Here is a tiny trained network, its code and every weight. The questions are about switching its units off for an input and a class, where a switched-off unit gives its printed mean instead of its output.

import numpy as np


def w(rows, s, z=0):
    codes = np.array(rows[::2]) - 128.0
    scale = np.full(codes.shape[1], s)
    scale[-1] = z or s
    return codes * scale


def f(y):
    return np.maximum(y, 0)


def log_softmax(a):
    a = a - a.max(-1, keepdims=True)
    return a - np.log(np.exp(a).sum(-1, keepdims=True))


def net(x, mask):
    res = np.array(x, float).reshape(1, 5) / 4 @ E
    y = f(res @ A[0][:, :-1].T + A[0][:, -1])
    res = res + np.where(mask, y, B[0][:, -1]) @ B[0][:, :-1]
    return log_softmax(res[-1] @ U[:, :-1].T + U[:, -1])


A, B = {}, {}
E = w([
[138,112,141,122,113,160,105,126],'x0',
[103,124,129,96,8,76,67,2],'x1',
[26,123,217,134,37,94,118,212],'x2',
[98,118,60,80,139,120,41,164],'x3',
[181,123,145,135,94,119,85,145],'x4',
],0.012)
A[0] = w([
[180,100,59,161,118,105,167,141,113],'neuron 1',
[98,124,156,118,39,156,173,251,36],'neuron 2',
[74,106,113,130,171,180,115,107,89],'neuron 3',
[145,76,156,129,208,145,145,197,48],'neuron 4',
[194,159,77,129,165,136,132,130,157],'neuron 5',
[134,91,98,65,149,115,78,154,13],'neuron 6',
[191,86,93,114,196,167,148,109,94],'neuron 7',
[51,155,166,142,94,132,140,215,138],'neuron 8',
[157,140,125,140,175,182,166,254,6],'neuron 9',
],0.0095,0.0015)
B[0] = w([
[140,123,171,87,170,120,111,132,170],'neuron 1',
[166,143,89,124,168,195,71,163,234],'neuron 2',
[139,188,194,163,102,160,132,120,156],'neuron 3',
[92,123,96,78,32,107,151,102,218],'neuron 4',
[157,140,185,90,175,91,131,124,203],'neuron 5',
[164,246,119,142,103,139,133,138,174],'neuron 6',
[168,117,153,150,215,131,125,160,219],'neuron 7',
[171,146,215,190,220,150,104,210,234],'neuron 8',
[89,27,65,81,29,51,255,70,251],'neuron 9',
],0.0086,0.013)
U = w([
[181,148,127,137,201,154,122,143,3],'0',
[103,128,87,100,6,99,146,73,253],'1',
],0.016,0.00049)

Each question gives the input, the list of numbers given to net, and the class t.
The units are the neurons (one row each of A and B). Each row of codes is followed by its name. A weight is (code - 128) times the scale printed after its matrix; where a second scale follows, it is the last column's (A, B and U).
mask holds one flag per neuron, in row order. A switched-off neuron (its flag False) gives its mean, the last column of its row in B, instead of its output. The means were averaged over made-up inputs and are rounded, as every weight is.
A unit's drop is (log p(t) with every unit on - log p(t) with that unit switched off) / (log p(t) with every unit on - log p(t) with every unit switched off).
The circuit of an input: a set's keep is (log p(t) with only the set's units on - log p(t) with every unit switched off) / (log p(t) with every unit on - log p(t) with every unit switched off). Starting from all 9 units, units are removed one at a time, each time the one whose removal leaves the highest keep (on an exact tie, the one counted first), for as long as the keep stays at least 0.8.
units of the circuit, in order: the units of the circuit, biggest drop first
top k neurons: the k neurons with the biggest drops, biggest first
drop when u is switched off: that unit's drop, to one decimal
input [-7,-6,5,6,2], class 1: top 2 neurons	(neuron 9; neuron 4)
input [8,1,3,-3,-5], class 0: units of the circuit, in order	(neuron 9)
input [-5,-5,4,3,-3], class 1: top 3 neurons	(neuron 9; neuron 4; neuron 7)
input [7,-5,-4,-6,-5], class 1: top 3 neurons	(neuron 9; neuron 4; neuron 8)
input [-6,-6,3,6,3], class 1: top 2 neurons	(neuron 9; neuron 4)
input [6,7,7,-8,3], class 0: top 2 neurons	(neuron 9; neuron 8)
input [8,-8,7,8,7], class 1: top 3 neurons	(neuron 9; neuron 4; neuron 7)
input [-7,-8,-7,-7,-7], class 1: top 4 neurons	(neuron 9; neuron 4; neuron 8; neuron 2)
input [7,-8,-2,-2,1], class 1: drop when neuron 9 is switched off	0.4
input [0,0,4,1,2], class 0: drop when neuron 8 is switched off	0.0
input [-5,-8,1,-8,5], class 1: drop when neuron 9 is switched off	0.7
